Below is a small trained network, with its code and all its weights. Each question gives an input and a class and asks what happens when units are switched off, that is, made to give their printed mean instead of their output.

import numpy as np


def w(rows, s, z=0):
    codes = np.array(rows[::2]) - 128.0
    scale = np.full(codes.shape[1], s)
    scale[-1] = z or s
    return codes * scale


def f(y):
    return np.maximum(y, 0)


def log_softmax(a):
    a = a - a.max(-1, keepdims=True)
    return a - np.log(np.exp(a).sum(-1, keepdims=True))


def net(x, mask):
    res = np.array(x, float).reshape(1, 2) / 4 @ E
    y = f(res @ A[0][:, :-1].T + A[0][:, -1])
    res = res + np.where(mask, y, B[0][:, -1]) @ B[0][:, :-1]
    return log_softmax(res[-1] @ U[:, :-1].T + U[:, -1])


A, B = {}, {}
E = w([
[11,110,94],'x0',
[93,148,237],'x1',
],0.011)
A[0] = w([
[231,148,119,102],'n0',
[255,106,126,30],'n1',
[164,57,45,4],'n2',
[54,45,54,174],'n3',
[161,22,73,17],'n4',
[219,143,132,35],'n5',
[195,116,120,211],'n6',
[53,98,55,38],'n7',
],0.0098,0.0026)
B[0] = w([
[71,174,149,243],'n0',
[57,170,140,251],'n1',
[166,47,248,204],'n2',
[71,197,150,254],'n3',
[182,50,224,186],'n4',
[56,167,152,218],'n5',
[67,191,102,221],'n6',
[46,169,143,219],'n7',
],0.011,0.0063)
U = w([
[70,211,117,50],'0',
[145,78,232,185],'1',
[153,170,55,254],'2',
[211,31,6,50],'3',
[218,9,2,56],'4',
[212,75,50,43],'5',
[227,16,51,48],'6',
],0.0096,0.0091)

Each question gives the input, the list of numbers given to net, and the class t.
The units are the neurons (one row each of A and B). Each row of codes is followed by its name. A weight is (code - 128) times the scale printed after its matrix; where a second scale follows, it is the last column's (A, B and U).
mask holds one flag per neuron, in row order. A switched-off neuron (its flag False) gives its mean, the last column of its row in B, instead of its output. The means were averaged over made-up inputs and are rounded, as every weight is.
A unit's drop is (log p(t) with every unit on - log p(t) with that unit switched off) / (log p(t) with every unit on - log p(t) with every unit switched off).
The circuit of an input: a set's keep is (log p(t) with only the set's units on - log p(t) with every unit switched off) / (log p(t) with every unit on - log p(t) with every unit switched off). Starting from all 8 units, units are removed one at a time, each time the one whose removal leaves the highest keep (on an exact tie, the one counted first), for as long as the keep stays at least 0.8.
units of the circuit, in order: the units of the circuit, biggest drop first
unit that matters most: the unit with the biggest drop
k most important neurons: the k neurons with the biggest drops, biggest first
drop when u is switched off: that unit's drop, to one decimal
input [-5,4], class 0: unit that matters most : n2
input [-5,3], class 0: units of the circuit, in order : [n2, n4]
input [-7,-8], class 1: 4 most important neurons : [n2, n4, n3, n7]
input [-1,-4], class 1: units of the circuit, in order : [n2, n4]
input [3,-1], class 2: 3 most important neurons : [n1, n0, n5]
input [4,-5], class 1: 3 most important neurons : [n2, n4, n6]
input [-6,-8], class 1: 4 most important neurons : [n2, n4, n3, n7]
input [-3,1], class 2: 3 most important neurons : [n2, n3, n7]
input [-7,7], class 0: drop when n0 is switched off : 0.1
input [-6,-4], class 0: drop when n1 is switched off : 0.4
input [-1,1], class 2: drop when n5 is switched off : 0.0
input [-2,3], class 2: drop when n4 is switched off : 0.3
